Below is a small trained network, with its code and all its weights. Each question gives an input and a class and asks what happens when units are switched off, that is, made to give their printed mean instead of their output.

import numpy as np


def w(rows, s, z=0):
    codes = np.array(rows[::2]) - 128.0
    scale = np.full(codes.shape[1], s)
    scale[-1] = z or s
    return codes * scale


def f(y):
    return np.maximum(y, 0)


def log_softmax(a):
    a = a - a.max(-1, keepdims=True)
    return a - np.log(np.exp(a).sum(-1, keepdims=True))


def net(x, mask):
    res = np.array(x, float).reshape(1, 3) / 4 @ E
    y = f(res @ A[0][:, :-1].T + A[0][:, -1])
    res = res + np.where(mask, y, B[0][:, -1]) @ B[0][:, :-1]
    return log_softmax(res[-1] @ U[:, :-1].T + U[:, -1])


A, B = {}, {}
E = w([
[92,254,120,92],'x0',
[166,166,31,216],'x1',
[197,117,61,40],'x2',
],0.009)
A[0] = w([
[167,137,67,172,74],'neuron 1',
[158,171,41,195,122],'neuron 2',
[205,136,85,42,48],'neuron 3',
[164,117,68,56,58],'neuron 4',
[35,148,176,208,81],'neuron 5',
[69,134,156,180,62],'neuron 6',
[229,2,128,179,13],'neuron 7',
[120,217,121,100,69],'neuron 8',
[105,48,187,69,89],'neuron 9',
[199,134,77,48,47],'neuron 10',
[171,165,79,222,1],'neuron 11',
[174,132,60,51,65],'neuron 12',
[171,5,108,159,47],'neuron 13',
[79,147,179,194,59],'neuron 14',
[66,161,205,202,60],'neuron 15',
[126,127,125,126,111],'neuron 16',
[77,136,142,218,59],'neuron 17',
[96,100,190,52,28],'neuron 18',
[103,139,180,187,65],'neuron 19',
[116,234,116,95,66],'neuron 20',
[157,118,59,57,39],'neuron 21',
[172,92,93,75,76],'neuron 22',
[154,155,72,187,229],'neuron 23',
[11,121,166,223,62],'neuron 24',
[116,110,227,80,143],'neuron 25',
[157,101,73,195,125],'neuron 26',
[181,133,52,241,58],'neuron 27',
[106,119,191,67,108],'neuron 28',
[106,241,101,83,71],'neuron 29',
[83,218,112,96,103],'neuron 30',
],0.008,0.0042)
B[0] = w([
[102,151,143,72,192],'neuron 1',
[92,183,144,68,243],'neuron 2',
[201,146,172,144,197],'neuron 3',
[190,154,205,151,183],'neuron 4',
[198,144,147,138,218],'neuron 5',
[201,149,178,148,173],'neuron 6',
[67,73,254,174,227],'neuron 7',
[63,51,237,183,192],'neuron 8',
[68,193,157,62,212],'neuron 9',
[199,138,165,137,195],'neuron 10',
[105,191,152,41,196],'neuron 11',
[198,142,187,151,198],'neuron 12',
[64,86,229,179,214],'neuron 13',
[194,145,159,138,186],'neuron 14',
[176,145,152,138,211],'neuron 15',
[133,129,121,127,128],'neuron 16',
[163,147,155,122,184],'neuron 17',
[101,201,139,56,196],'neuron 18',
[194,148,172,154,173],'neuron 19',
[67,67,220,178,208],'neuron 20',
[179,150,163,151,179],'neuron 21',
[174,124,191,146,175],'neuron 22',
[90,178,108,62,253],'neuron 23',
[194,150,166,149,222],'neuron 24',
[107,192,101,59,235],'neuron 25',
[67,166,156,70,212],'neuron 26',
[93,178,167,59,240],'neuron 27',
[93,186,100,61,207],'neuron 28',
[82,60,209,174,222],'neuron 29',
[73,57,191,187,214],'neuron 30',
],0.0079,0.006)
U = w([
[87,200,124,53,84],'0',
[249,150,145,153,119],'1',
[56,72,162,170,116],'2',
[120,140,87,123,251],'3',
[138,105,60,159,101],'4',
[134,107,64,143,101],'5',
[137,106,80,147,99],'6',
[138,112,89,140,99],'7',
],0.015,0.018)

Each question gives the input, the list of numbers given to net, and the class t.
The units are the neurons (one row each of A and B). Each row of codes is followed by its name. A weight is (code - 128) times the scale printed after its matrix; where a second scale follows, it is the last column's (A, B and U).
mask holds one flag per neuron, in row order. A switched-off neuron (its flag False) gives its mean, the last column of its row in B, instead of its output. The means were averaged over made-up inputs and are rounded, as every weight is.
A unit's drop is (log p(t) with every unit on - log p(t) with that unit switched off) / (log p(t) with every unit on - log p(t) with every unit switched off).
The circuit of an input: a set's keep is (log p(t) with only the set's units on - log p(t) with every unit switched off) / (log p(t) with every unit on - log p(t) with every unit switched off). Starting from the 12 units with the biggest drops (on a tie, the unit counted first), units are removed one at a time, each time the one whose removal leaves the highest keep (on an exact tie, the one counted first), for as long as the keep stays at least 0.8.
circuit, biggest first: the units of the circuit, biggest drop first
unit that matters most: the unit with the biggest drop
k most important neurons: the k neurons with the biggest drops, biggest first
drop when u is switched off: that unit's drop, to one decimal
input [-4,7,-7], class 0: circuit, biggest first : (neuron 27; neuron 11)
input [-6,-7,4], class 0: circuit, biggest first : (neuron 9)
input [-5,8,-8], class 0: 3 most important neurons : (neuron 27; neuron 26; neuron 11)
input [8,7,-6], class 2: 4 most important neurons : (neuron 30; neuron 29; neuron 20; neuron 8)
input [-7,-8,-7], class 0: 2 most important neurons : (neuron 9; neuron 25)
input [-7,7,-5], class 0: 2 most important neurons : (neuron 27; neuron 11)
input [3,1,2], class 3: 2 most important neurons : (neuron 7; neuron 13)
input [1,3,-3], class 3: 4 most important neurons : (neuron 9; neuron 25; neuron 18; neuron 28)
input [-5,6,6], class 0: 2 most important neurons : (neuron 26; neuron 27)
input [-4,-7,-7], class 0: 2 most important neurons : (neuron 9; neuron 25)
input [3,-2,-1], class 3: 2 most important neurons : (neuron 7; neuron 13)
input [8,7,6], class 2: drop when neuron 20 is switched off : 0.4
input [8,6,5], class 2: drop when neuron 20 is switched off : 0.2
input [6,4,5], class 2: drop when neuron 8 is switched off : 0.2
input [5,7,8], class 1: unit that matters most : neuron 12
